Here is a tiny trained network, its code and every weight. The questions are about switching its units off for an input and a target symbol, where a switched-off unit gives its printed mean instead of its output.

import numpy as np


def w(rows, s, z=0):
    codes = np.array(rows[::2]) - 128.0
    scale = np.full(codes.shape[1], s)
    scale[-1] = z or s
    return codes * scale


def f(y):
    return np.maximum(y, 0)


def softmax(a):
    e = np.exp(a - a.max(-1, keepdims=True))
    return e / e.sum(-1, keepdims=True)


def log_softmax(a):
    a = a - a.max(-1, keepdims=True)
    return a - np.log(np.exp(a).sum(-1, keepdims=True))


def net(x, mask):
    ids = ['Δαζμφψω'.index(c) for c in x.split()]
    T = len(ids)
    res = E[ids] + P[:T]
    r = res
    for j in range(3):
        rows = slice(2 * j, 2 * j + 2)
        q, k, v = (r @ M[0][rows].T for M in (Q, K, V))
        z = softmax(np.where(np.tri(T) > 0, q @ k.T / 2**0.5, -1e9)) @ v
        o = O[0][rows]
        res = res + np.where(mask[j], z, o[:, -1]) @ o[:, :-1]
    y = f(res @ A[0][:, :-1].T + A[0][:, -1])
    res = res + np.where(mask[3:7], y, B[0][:, -1]) @ B[0][:, :-1]
    return log_softmax(res[-1] @ U[:, :-1].T + U[:, -1])


Q, K, V, O, A, B = {}, {}, {}, {}, {}, {}
E = w([
[193,150,123,87,204,119,155],'Δ',
[82,173,177,119,156,131,73],'α',
[2,181,75,83,150,171,169],'ζ',
[74,77,142,134,186,92,177],'μ',
[161,202,116,90,150,148,125],'φ',
[149,80,114,106,117,187,125],'ψ',
[176,47,166,99,151,158,52],'ω',
],0.013)
P = w([
[113,123,173,169,199,195,139],'0',
[131,193,182,72,146,137,186],'1',
[136,72,198,107,131,170,161],'2',
[71,82,37,203,190,142,12],'3',
[113,176,98,45,114,67,143],'4',
[77,112,199,103,131,121,134],'5',
[95,169,55,95,151,101,1],'6',
],0.0096)
Q[0] = w([
[178,139,140,209,14,76,191],'head 1',
[123,125,224,79,149,199,175],'head 1',
[101,141,196,67,151,183,161],'head 2',
[158,90,192,178,69,124,201],'head 2',
[125,154,131,105,115,77,184],'head 3',
[110,160,7,117,129,104,76],'head 3',
],0.012)
K[0] = w([
[208,103,201,175,156,108,106],'head 1',
[90,106,85,189,174,192,95],'head 1',
[141,63,72,231,138,98,90],'head 2',
[131,159,104,204,204,226,115],'head 2',
[161,84,192,165,114,208,120],'head 3',
[156,123,153,32,10,71,147],'head 3',
],0.011)
V[0] = w([
[134,78,83,150,134,186,220],'head 1',
[103,85,230,113,187,84,63],'head 1',
[110,65,104,195,162,91,222],'head 2',
[55,253,92,114,162,90,208],'head 2',
[59,176,173,170,169,94,94],'head 3',
[255,176,120,76,230,83,164],'head 3',
],0.008)
O[0] = w([
[82,126,149,58,200,61,66,97],'head 1',
[200,131,57,212,81,92,106,212],'head 1',
[69,61,161,86,56,31,39,32],'head 2',
[118,49,186,124,34,168,199,135],'head 2',
[122,88,89,196,74,138,163,255],'head 3',
[137,118,254,173,172,47,166,153],'head 3',
],0.0085,0.0051)
A[0] = w([
[44,146,122,22,255,71,111,9],'neuron 1',
[96,91,144,136,106,49,133,201],'neuron 2',
[93,154,183,168,100,178,125,127],'neuron 3',
[235,120,114,195,121,67,82,168],'neuron 4',
],0.0063,0.0016)
B[0] = w([
[242,93,145,154,46,171,84,252],'neuron 1',
[130,79,132,90,76,65,52,149],'neuron 2',
[91,143,93,125,137,151,209,203],'neuron 3',
[59,177,114,170,104,3,200,252],'neuron 4',
],0.0068,0.0048)
U = w([
[166,122,40,214,11,155,183,158],'Δ',
[55,200,37,111,239,53,78,151],'α',
[29,125,210,96,246,191,223,140],'ζ',
[51,91,86,89,10,25,60,4],'μ',
[85,135,247,143,142,61,171,46],'φ',
[116,95,110,75,76,183,94,100],'ψ',
[198,86,120,104,169,223,3,241],'ω',
],0.0047,0.0013)

Each question gives the input, a string of symbols that net reads in full, and the target symbol t.
The units are the heads (2 rows each of Q, K, V and O) and the neurons (one row each of A and B). Each row of codes is followed by its name. A weight is (code - 128) times the scale printed after its matrix; where a second scale follows, it is the last column's (O, A, B and U).
mask holds one flag per unit, heads first, then neurons. A switched-off unit (its flag False) gives its mean, the last column of its rows in O or B, instead of its output. The means were averaged over made-up inputs and are rounded, as every weight is.
A unit's drop is (log p(t) with every unit on - log p(t) with that unit switched off) / (log p(t) with every unit on - log p(t) with every unit switched off).
The circuit of an input: a set's keep is (log p(t) with only the set's units on - log p(t) with every unit switched off) / (log p(t) with every unit on - log p(t) with every unit switched off). Starting from all 7 units, units are removed one at a time, each time the one whose removal leaves the highest keep (on an exact tie, the one counted first), for as long as the keep stays at least 0.8.
circuit, biggest first: the units of the circuit, biggest drop first
top k neurons: the k neurons with the biggest drops, biggest first
which heads matter: for each layer, one digit per head in row order, 1 if its drop is at least 0.15 and else 0, layers parted by /
drop when u is switched off: that unit's drop, to one decimal
input α μ α α ω α, target Δ: circuit, biggest first -> (head 1)
input α α α ω, target Δ: circuit, biggest first -> (head 1; neuron 4)
input α Δ α α, target φ: which heads matter -> 001
input ζ α φ ζ φ, target ζ: circuit, biggest first -> (head 2; head 1; head 3)
input μ α ω, target μ: circuit, biggest first -> (head 2; head 1; neuron 4)
input α ω ω ζ ω ψ μ, target ω: which heads matter -> 111
input α α μ ω α μ, target α: which heads matter -> 110
input Δ φ α Δ, target ζ: which heads matter -> 111
input ω ζ ω ψ Δ, target ω: circuit, biggest first -> (neuron 1; head 1; head 3; neuron 4)
input α α ω ζ Δ, target ω: which heads matter -> 101
input ω ω Δ, target α: which heads matter -> 110
input ω μ ω ω μ ω α, target μ: which heads matter -> 010
input ψ α α α α α φ, target Δ: which heads matter -> 110
input ζ μ ζ φ, target μ: circuit, biggest first -> (head 2)
input α ω ω φ, target α: which heads matter -> 010
input α α α ω α ψ, target α: which heads matter -> 010
input φ α ω ψ ω α, target ω: circuit, biggest first -> (neuron 1; head 2; head 1; neuron 4)
input ω μ α α, target μ: circuit, biggest first -> (head 2; neuron 2)
input μ α Δ, target μ: circuit, biggest first -> (head 2; neuron 2)
input α μ α ζ Δ μ μ, target μ: circuit, biggest first -> (head 2)
input ω ψ α ζ ω, target ω: which heads matter -> 111
input Δ ω ω ζ ω α α, target ω: circuit, biggest first -> (neuron 1; head 1; head 2; neuron 4)
input α α α α ω Δ, target Δ: which heads matter -> 101
input μ ζ ω α φ, target ω: which heads matter -> 101
input ψ α ψ, target ω: top 2 neurons -> (neuron 4; neuron 1)
input α α ψ ω α α ζ, target ζ: which heads matter -> 110
input ω φ α, target α: circuit, biggest first -> (head 2)
input φ ω ω ζ ψ, target ω: top 2 neurons -> (neuron 1; neuron 4)
input ζ α ω Δ ψ α ζ, target ω: which heads matter -> 001
input ζ ω Δ α φ φ ζ, target ζ: drop when head 1 is switched off -> 0.2
